[ 3.24 -4.30 -5.33  1.72  3.52 -0.09 -2.50 -0.07 -6.27 -2.80 -3.13  3.54
 -2.47  5.99 -0.23  0.25 -5.37  1.26  1.70 -4.22 -0.88  0.19  0.76  0.88
  2.06  1.91  5.34  6.79  2.31  3.03 -0.19 -0.46 -1.47  1.69  2.07 -1.39
  6.59  0.03 -0.44  3.04 -0.77] : pilor
[-2.82 -3.13  3.54 -1.35 -0.47  3.36 -5.47  3.83  0.55  0.02 -0.26 -2.39
 -0.69  7.19 -2.43 -3.56 -3.62  6.31 -0.95 -0.69  1.93  3.22 -5.31  3.91
 -3.55  4.44  6.89  2.08 -0.88 -3.03  3.04  2.21  0.64  3.59  8.10 -1.83
  4.26  4.00  2.91 -2.58  2.64] : Nor
[-1.98 -4.68  0.51 -1.35 -0.47  3.36 -5.47  3.83  0.55  0.02 -0.26 -2.39
 -0.69  7.19 -2.43 -3.56 -3.62  1.70  5.34 -0.88  0.88  1.26  0.19 -4.22
  0.76  1.91  2.06 -2.67 -0.88 -3.03  3.04  2.21  0.64  3.59  8.10 -1.83
  4.26  4.00  2.91 -2.58  2.64] : kefe
[ 4.29 -3.92  1.02  2.24  2.33 -0.21 -2.05  3.06  1.98  3.54  1.53  4.84
  2.78 -2.05 -0.51 -0.76 -4.03 -2.99  2.87  1.03  0.15  1.90  1.85  0.53
  3.76  0.98 -2.05 -0.15 -0.82  5.24  2.06  3.21 -0.11  1.61 -1.32  2.03
 -1.43  0.80 -4.24  3.86  2.87] : zem
find: [-2.80 -3.13  3.54] : pilor
step +1: [-0.88] : [-0.87]
find: [ 0.76  0.88  2.06  1.91  5.34  6.79  2.31  3.03 -0.19 -0.46 -1.47  1.69] : pilor
step -1: [4.84] : [4.83]
has: [ 8.10 -1.83] : yes
find: [ 1.26  1.70 -4.22 -0.88  0.19  0.76  0.88  2.06  1.91  5.34] : pilor
has: [-3.56 -3.62  6.31 -0.95 -0.69] : yes

[-2.52  2.31  1.42  1.28 -1.93 -3.68] = Nabi
[-0.79 -6.63  0.39 -4.12  7.81 -2.46] = gevuk
[-0.79 -6.63  0.39 -3.97  3.97 -8.91] = tene
[ 3.64  8.25 -3.53 -3.06  6.49 -2.32] = monar
[ 3.64  1.44 -3.53 -3.06  6.49 -2.32] = nug
step +1: [6.49] : [6.50]
loc: [-2.52] : Nabi, 0
loc: [3.97] : tene, 4
loc: [-8.91] : tene, 5
step -1: [2.31 1.42 1.28] : [2.30 1.41 1.27]
has: [-2.52  2.31] : yes
loc: [-3.97] : tene, 3

